Here is a tiny trained network, its code and every weight. The questions are about switching its units off for an input and a class, where a switched-off unit gives its printed mean instead of its output.

import numpy as np


def w(rows, s, z=0):
    codes = np.array(rows[::2]) - 128.0
    scale = np.full(codes.shape[1], s)
    scale[-1] = z or s
    return codes * scale


def f(y):
    return np.maximum(y, 0)


def log_softmax(a):
    a = a - a.max(-1, keepdims=True)
    return a - np.log(np.exp(a).sum(-1, keepdims=True))


def net(x, mask):
    res = np.array(x, float).reshape(1, 3) / 4 @ E
    y = f(res @ A[0][:, :-1].T + A[0][:, -1])
    res = res + np.where(mask, y, B[0][:, -1]) @ B[0][:, :-1]
    return log_softmax(res[-1] @ U[:, :-1].T + U[:, -1])


A, B = {}, {}
E = w([
[252,38,134],'x0',
[227,197,246],'x1',
[153,216,3],'x2',
],0.005)
A[0] = w([
[143,112,18,84],'N0',
[150,91,117,127],'N1',
[84,213,66,86],'N2',
[92,146,157,128],'N3',
[123,119,144,97],'N4',
[168,38,88,163],'N5',
[126,85,106,195],'N6',
[124,83,100,171],'N7',
[121,121,121,91],'N8',
[124,105,158,81],'N9',
[138,187,25,208],'N10',
[138,34,49,220],'N11',
[149,86,42,84],'N12',
[191,132,139,127],'N13',
[36,151,126,43],'N14',
[106,146,139,154],'N15',
[171,129,156,101],'N16',
[132,72,196,71],'N17',
[13,161,112,160],'N18',
[139,42,199,103],'N19',
[89,142,139,64],'N20',
[199,198,108,216],'N21',
[84,107,141,2],'N22',
[251,116,175,101],'N23',
[125,83,156,131],'N24',
[116,128,147,119],'N25',
[194,144,129,151],'N26',
[192,128,153,97],'N27',
[129,112,90,76],'N28',
[161,116,92,136],'N29',
],0.014,0.0026)
B[0] = w([
[31,124,72,217],'N0',
[128,93,149,169],'N1',
[142,169,27,219],'N2',
[82,159,140,159],'N3',
[126,123,118,139],'N4',
[103,49,179,229],'N5',
[99,97,135,184],'N6',
[102,91,142,183],'N7',
[133,123,134,133],'N8',
[121,119,99,155],'N9',
[61,187,25,243],'N10',
[51,50,167,253],'N11',
[45,105,102,202],'N12',
[172,154,152,185],'N13',
[102,183,201,189],'N14',
[104,152,133,153],'N15',
[178,137,136,175],'N16',
[115,93,55,204],'N17',
[78,213,211,233],'N18',
[173,37,58,235],'N19',
[102,154,152,149],'N20',
[189,198,119,206],'N21',
[168,152,126,144],'N22',
[253,154,162,254],'N23',
[162,88,100,178],'N24',
[108,136,121,142],'N25',
[163,174,145,187],'N26',
[178,154,152,189],'N27',
[99,110,116,156],'N28',
[82,156,148,167],'N29',
],0.045,0.0067)
U = w([
[140,169,57,70],'0',
[182,93,75,155],'1',
[95,73,78,254],'2',
[134,2,150,56],'3',
[91,175,226,167],'4',
[40,105,92,54],'5',
[148,111,150,46],'6',
[215,170,213,155],'7',
],0.0074,0.008)

Each question gives the input, the list of numbers given to net, and the class t.
The units are the neurons (one row each of A and B). Each row of codes is followed by its name. A weight is (code - 128) times the scale printed after its matrix; where a second scale follows, it is the last column's (A, B and U).
mask holds one flag per neuron, in row order. A switched-off neuron (its flag False) gives its mean, the last column of its row in B, instead of its output. The means were averaged over made-up inputs and are rounded, as every weight is.
A unit's drop is (log p(t) with every unit on - log p(t) with that unit switched off) / (log p(t) with every unit on - log p(t) with every unit switched off).
The circuit of an input: a set's keep is (log p(t) with only the set's units on - log p(t) with every unit switched off) / (log p(t) with every unit on - log p(t) with every unit switched off). Starting from the 12 units with the biggest drops (on a tie, the unit counted first), units are removed one at a time, each time the one whose removal leaves the highest keep (on an exact tie, the one counted first), for as long as the keep stays at least 0.8.
circuit, biggest first: the units of the circuit, biggest drop first
most important unit: the unit with the biggest drop
top k neurons: the k neurons with the biggest drops, biggest first
drop when u is switched off: that unit's drop, to one decimal
input [0,-2,-2], class 3: circuit, biggest first -> N10, N2
input [2,1,8], class 0: most important unit -> N21
input [-6,7,-3], class 7: circuit, biggest first -> N11, N10
input [-5,-2,7], class 0: top 3 neurons -> N2, N11, N5
input [-3,-2,-6], class 4: circuit, biggest first -> N10, N18
input [-2,0,2], class 0: top 2 neurons -> N11, N5
input [-7,-1,7], class 0: top 2 neurons -> N2, N11
input [8,4,-5], class 1: top 4 neurons -> N19, N17, N18, N14
input [5,0,7], class 5: top 3 neurons -> N0, N12, N11
input [-6,4,1], class 4: top 2 neurons -> N19, N18
input [-6,7,2], class 0: top 4 neurons -> N23, N2, N5, N11
input [-7,7,-4], class 4: top 2 neurons -> N23, N3
input [0,0,6], class 0: top 2 neurons -> N21, N5
input [-6,-1,8], class 0: circuit, biggest first -> N2
input [8,-5,3], class 5: top 2 neurons -> N0, N12
input [8,7,-5], class 7: drop when N23 is switched off -> 1.8
input [-4,0,1], class 4: drop when N14 is switched off -> 0.1
input [3,1,3], class 7: drop when N2 is switched off -> 0.2
input [-6,0,8], class 0: drop when N2 is switched off -> 0.3
input [-2,-6,-5], class 4: circuit, biggest first -> N18
